Below is a small trained network, with its code and all its weights. Each question gives an input and a target symbol and asks what happens when units are switched off, that is, made to give their printed mean instead of their output.

import numpy as np


def w(rows, s, z=0):
    codes = np.array(rows[::2]) - 128.0
    scale = np.full(codes.shape[1], s)
    scale[-1] = z or s
    return codes * scale


def norm(h):
    return h / np.sqrt((h * h).mean(-1, keepdims=True) + 1e-5)


def f(y):
    return y / 2 * (1 + np.tanh(0.7978845608 * (y + 0.044715 * y**3)))


def softmax(a):
    e = np.exp(a - a.max(-1, keepdims=True))
    return e / e.sum(-1, keepdims=True)


def log_softmax(a):
    a = a - a.max(-1, keepdims=True)
    return a - np.log(np.exp(a).sum(-1, keepdims=True))


def net(x, mask):
    ids = ['ΛΞΠΣΨΩαβγδεζθφ'.index(c) for c in x.split()]
    T = len(ids)
    res = E[ids] + P[:T]
    u = 0
    for l in range(3):
        q, k, v = (norm(res) @ M[l].T for M in (Q, K, V))
        z = softmax(np.where(np.tri(T) > 0, q @ k.T / 4**0.5, -1e9)) @ v
        res = res + np.where(mask[u], z, O[l][:, -1]) @ O[l][:, :-1]
        u += 1
        y = f(norm(res) @ A[l][:, :-1].T + A[l][:, -1])
        res = res + np.where(mask[u : u + 8], y, B[l][:, -1]) @ B[l][:, :-1]
        u += 8
    return log_softmax(norm(res)[-1] @ U[:, :-1].T + U[:, -1])


Q, K, V, O, A, B = {}, {}, {}, {}, {}, {}
E = w([
[129,89,63,131,163,109,88,130,180,107],'Λ',
[85,172,151,116,204,120,138,131,141,65],'Ξ',
[136,91,125,174,139,58,111,157,131,139],'Π',
[126,2,63,150,129,83,120,113,110,106],'Σ',
[224,100,138,69,191,93,136,136,106,113],'Ψ',
[161,106,98,149,129,122,145,108,165,151],'Ω',
[153,120,122,169,149,98,63,171,153,141],'α',
[175,131,120,143,105,116,125,176,99,158],'β',
[77,166,105,84,114,119,105,122,122,115],'γ',
[170,85,137,169,97,98,164,133,111,175],'δ',
[165,109,129,122,125,111,131,148,119,193],'ε',
[150,122,61,123,113,167,144,125,167,125],'ζ',
[177,156,102,149,102,179,144,117,159,147],'θ',
[168,158,74,154,126,141,146,138,172,122],'φ',
],0.0078)
P = w([
[117,41,180,154,22,193,140,173,192,165],'0',
[152,86,188,170,66,178,69,91,209,95],'1',
[88,145,16,156,145,79,247,178,86,163],'2',
[165,105,203,200,98,186,55,45,120,137],'3',
[100,153,29,121,146,115,241,127,72,159],'4',
[176,123,216,197,115,167,61,20,96,122],'5',
[82,165,35,98,171,126,199,105,46,146],'6',
[187,142,203,225,131,149,54,3,85,111],'7',
],0.0037)
Q[0] = w([
[154,115,47,191,164,58,170,145,128,210],'L0H1',
[141,135,186,63,168,114,190,172,143,102],'L0H1',
[208,84,254,230,96,131,28,28,163,99],'L0H1',
[39,205,179,68,138,146,149,201,153,94],'L0H1',
],0.0055)
K[0] = w([
[91,40,189,29,64,199,152,235,114,107],'L0H1',
[231,83,105,181,194,132,118,150,253,148],'L0H1',
[144,240,162,29,220,44,108,24,28,64],'L0H1',
[136,118,88,244,86,101,94,134,216,182],'L0H1',
],0.0043)
V[0] = w([
[7,202,84,201,47,111,96,63,145,177],'L0H1',
[167,88,74,99,94,115,53,101,135,165],'L0H1',
[241,105,82,253,240,162,179,163,125,135],'L0H1',
[68,158,51,176,24,109,127,159,101,174],'L0H1',
],0.0028)
O[0] = w([
[96,151,206,1,87,108,222,58,137,116,101],'L0H1',
[143,197,112,116,103,45,94,141,105,183,234],'L0H1',
[130,81,91,133,168,150,155,208,162,184,249],'L0H1',
[101,176,158,16,108,96,149,73,130,116,191],'L0H1',
],0.0045,0.0014)
A[0] = w([
[122,92,29,147,99,144,204,112,144,103,227],'L0N1',
[58,141,142,99,94,146,169,144,117,217,161],'L0N2',
[119,136,152,128,70,135,43,100,191,139,250],'L0N3',
[122,119,185,221,129,130,90,111,123,86,115],'L0N4',
[35,158,43,47,179,137,122,146,108,123,196],'L0N5',
[216,95,88,83,98,158,134,144,63,146,247],'L0N6',
[122,143,154,160,133,3,132,203,110,193,222],'L0N7',
[131,148,198,20,41,95,84,22,81,53,210],'L0N8',
],0.0038,0.0019)
B[0] = w([
[108,180,161,96,122,94,89,134,79,96,227],'L0N1',
[157,131,100,129,177,95,59,123,154,85,149],'L0N2',
[148,157,202,128,188,125,119,95,92,131,203],'L0N3',
[83,86,165,149,114,165,146,99,118,141,161],'L0N4',
[159,108,133,180,89,134,161,99,69,152,181],'L0N5',
[88,176,156,177,153,140,109,149,143,92,216],'L0N6',
[103,172,120,95,97,170,145,95,89,108,254],'L0N7',
[178,182,254,203,163,61,117,132,112,128,187],'L0N8',
],0.0057,0.0032)
Q[1] = w([
[178,204,27,122,145,160,92,199,94,58],'L1H1',
[166,123,235,172,108,194,88,92,106,193],'L1H1',
[45,227,42,29,93,36,211,137,55,142],'L1H1',
[195,81,235,187,122,219,2,50,196,172],'L1H1',
],0.0059)
K[1] = w([
[156,144,121,55,102,181,112,226,185,76],'L1H1',
[168,181,147,182,177,139,138,67,27,121],'L1H1',
[79,126,144,110,2,96,109,183,207,192],'L1H1',
[180,162,109,207,248,135,143,76,38,91],'L1H1',
],0.0058)
V[1] = w([
[40,88,148,79,103,88,164,27,237,246],'L1H1',
[3,187,82,47,134,168,21,46,117,60],'L1H1',
[157,188,183,80,40,83,98,111,52,113],'L1H1',
[30,144,192,158,31,226,188,149,92,102],'L1H1',
],0.0037)
O[1] = w([
[77,151,88,165,113,48,151,57,179,205,59],'L1H1',
[3,189,124,75,200,165,71,111,189,122,23],'L1H1',
[138,168,189,67,96,98,162,139,96,132,250],'L1H1',
[21,109,203,136,61,196,166,145,169,142,201],'L1H1',
],0.0058,0.0012)
A[1] = w([
[99,3,188,151,157,243,163,124,173,117,140],'L1N1',
[158,104,214,155,172,120,17,126,179,149,35],'L1N2',
[27,199,94,92,75,95,90,68,138,58,189],'L1N3',
[23,162,210,170,80,72,153,70,127,170,48],'L1N4',
[198,54,124,67,124,79,187,127,125,110,53],'L1N5',
[105,47,170,152,90,149,202,220,123,81,141],'L1N6',
[87,88,68,99,212,127,28,39,114,216,5],'L1N7',
[239,227,105,134,186,189,132,188,145,89,86],'L1N8',
],0.0034,0.0016)
B[1] = w([
[102,221,112,225,156,97,82,129,161,83,219],'L1N1',
[115,181,40,118,82,113,140,38,59,150,210],'L1N2',
[145,131,228,88,236,169,127,158,129,142,237],'L1N3',
[141,72,117,140,162,179,146,139,90,176,255],'L1N4',
[121,150,83,183,43,155,122,131,138,141,92],'L1N5',
[93,203,58,145,86,146,145,60,73,57,183],'L1N6',
[140,177,104,91,105,88,166,243,119,66,126],'L1N7',
[81,3,142,83,111,156,173,96,123,126,227],'L1N8',
],0.0042,0.0016)
Q[2] = w([
[209,56,206,190,113,166,50,63,188,230],'L2H1',
[205,78,80,160,181,150,36,69,189,27],'L2H1',
[229,182,213,200,113,124,9,74,155,70],'L2H1',
[95,194,2,49,97,42,208,229,77,214],'L2H1',
],0.0055)
K[2] = w([
[211,84,148,195,231,142,192,40,36,209],'L2H1',
[198,102,62,149,254,140,123,80,98,36],'L2H1',
[197,229,177,183,251,90,164,114,31,60],'L2H1',
[136,153,57,71,8,55,64,178,203,213],'L2H1',
],0.0049)
V[2] = w([
[204,161,146,100,155,183,177,109,254,130],'L2H1',
[47,158,103,200,158,131,148,18,145,22],'L2H1',
[105,29,53,12,111,133,175,95,121,83],'L2H1',
[167,90,156,168,208,77,144,227,130,76],'L2H1',
],0.0043)
O[2] = w([
[150,136,62,108,186,220,220,58,74,133,114],'L2H1',
[69,225,96,186,102,130,203,159,198,67,121],'L2H1',
[134,81,141,85,161,153,216,254,168,163,1],'L2H1',
[197,145,159,216,213,95,109,129,85,88,84],'L2H1',
],0.0051,0.0035)
A[2] = w([
[9,121,133,106,109,178,170,164,181,220,174],'L2N1',
[90,194,115,191,93,151,46,105,76,163,122],'L2N2',
[93,98,78,211,45,47,99,85,113,85,126],'L2N3',
[158,58,113,87,147,81,190,136,44,200,187],'L2N4',
[89,159,95,215,225,103,93,81,214,36,57],'L2N5',
[62,119,185,152,109,43,84,235,154,83,5],'L2N6',
[1,220,143,53,94,95,111,116,148,166,142],'L2N7',
[102,79,193,131,19,202,92,70,102,160,165],'L2N8',
],0.0047,0.0028)
B[2] = w([
[114,91,182,209,206,91,126,93,92,120,196],'L2N1',
[98,31,89,95,83,143,170,129,232,53,222],'L2N2',
[187,155,197,93,168,188,149,152,213,127,212],'L2N3',
[136,150,173,188,122,193,70,141,253,155,204],'L2N4',
[20,185,116,174,64,147,161,196,72,203,186],'L2N5',
[215,170,148,40,193,125,213,120,180,157,117],'L2N6',
[193,41,109,142,107,113,56,119,194,56,235],'L2N7',
[77,160,70,89,179,60,185,219,61,146,253],'L2N8',
],0.0049,0.0041)
U = w([
[94,214,12,128,223,25,106,168,86,128,163],'Λ',
[42,216,141,252,114,200,151,153,176,44,67],'Ξ',
[21,17,182,197,189,67,123,94,174,183,66],'Π',
[176,162,187,87,216,56,203,228,222,93,76],'Σ',
[221,42,88,233,148,152,76,154,53,62,159],'Ψ',
[212,153,57,204,127,58,145,30,215,219,3],'Ω',
[129,69,79,72,33,76,54,104,213,30,78],'α',
[69,123,160,40,89,162,134,231,19,45,113],'β',
[146,219,229,144,110,45,95,40,65,77,179],'γ',
[156,99,160,165,2,94,239,185,122,192,121],'δ',
[119,91,119,53,102,123,47,125,68,242,193],'ε',
[79,138,176,30,254,213,58,106,136,59,87],'ζ',
[90,131,35,84,119,191,193,6,87,144,218],'θ',
[139,60,143,111,219,238,222,177,175,179,157],'φ',
],0.0052,0.0015)

Each question gives the input, a string of symbols that net reads in full, and the target symbol t.
The units are the heads (4 rows each of Q, K, V and O) and the neurons (one row each of A and B). Each row of codes is followed by its name. A weight is (code - 128) times the scale printed after its matrix; where a second scale follows, it is the last column's (O, A, B and U).
mask holds one flag per unit, layer by layer, with each layer's heads first. A switched-off unit (its flag False) gives its mean, the last column of its rows in O or B, instead of its output. The means were averaged over made-up inputs and are rounded, as every weight is.
A unit's drop is (log p(t) with every unit on - log p(t) with that unit switched off) / (log p(t) with every unit on - log p(t) with every unit switched off).
The circuit of an input: a set's keep is (log p(t) with only the set's units on - log p(t) with every unit switched off) / (log p(t) with every unit on - log p(t) with every unit switched off). Starting from the 12 units with the biggest drops (on a tie, the unit counted first), units are removed one at a time, each time the one whose removal leaves the highest keep (on an exact tie, the one counted first), for as long as the keep stays at least 0.8.
circuit, biggest first: the units of the circuit, biggest drop first
unit that matters most: the unit with the biggest drop
k most important neurons: the k neurons with the biggest drops, biggest first
top k neurons in layer l: the k neurons of layer l with the biggest drops, biggest first
input ζ α Λ δ Π γ ε, target ζ: 2 most important neurons => [L0N1 L0N2]
input Σ α θ α Λ Ψ α, target Σ: 2 most important neurons => [L0N3 L2N6]
input Ψ β Σ α, target Ψ: circuit, biggest first => [L0H1 L1H1]
input δ Ω Ξ Ψ Π, target δ: circuit, biggest first => [L1H1]
input ζ Π Ω Σ Π, target ζ: 2 most important neurons => [L0N1 L1N3]
input Π α θ Π Λ α Ψ α, target Ψ: circuit, biggest first => [L1H1 L0H1]
input β Ψ δ φ ε α φ θ, target Ψ: circuit, biggest first => [L0H1 L1H1]
input Σ δ φ, target Σ: circuit, biggest first => [L2H1 L2N6]
input ε δ α Π φ Σ α, target ε: circuit, biggest first => [L2H1 L0N7 L0N8]
input Ψ γ ζ φ Ω, target Ψ: circuit, biggest first => [L1H1 L0H1]
input ε θ β Σ γ, target ε: circuit, biggest first => [L2H1 L0N8]
input Ω Ω α Σ α ζ θ Ω, target Ω: top 4 neurons in layer 0 => [L0N8 L0N7 L0N3 L0N5]
input θ ε ζ, target θ: 2 most important neurons => [L0N5 L0N8]
input Ψ ε Σ Ψ, target Ψ: circuit, biggest first => [L0H1]
input φ φ ζ φ α, target φ: circuit, biggest first => [L2H1 L0H1 L0N8]
input Π ε Ω γ α, target Π: top 2 neurons in layer 0 => [L0N7 L0N8]
input θ φ θ, target θ: 3 most important neurons => [L0N7 L0N8 L0N5]
input α θ θ φ α, target α: 3 most important neurons => [L0N7 L0N8 L0N1]
input α Π α θ, target θ: 2 most important neurons => [L0N3 L0N7]
input ε α δ γ Π Λ, target γ: top neuron in layer 0 => [L0N8]
input Π α Σ Λ α α, target α: 3 most important neurons => [L1N2 L0N4 L0N8]
input θ α Π φ Σ Ω α, target θ: 4 most important neurons => [L0N7 L0N8 L0N5 L0N2]
input α Ψ Σ Ψ γ, target α: 2 most important neurons => [L0N7 L0N8]
input ε φ φ α α α α, target ε: top 4 neurons in layer 0 => [L0N7 L0N8 L0N2 L0N1]
input θ α Π, target θ: 4 most important neurons => [L0N7 L0N8 L0N5 L0N2]
input α Ω Λ ζ Ω θ γ, target α: top 3 neurons in layer 0 => [L0N7 L0N8 L0N5]
input δ Ξ Ω θ Π ε Π Ω, target Ξ: unit that matters most => L0H1
input α Σ φ, target α: top 2 neurons in layer 0 => [L0N7 L0N8]
input φ δ Π φ φ β ζ Λ, target Λ: 3 most important neurons => [L0N8 L0N3 L1N7]
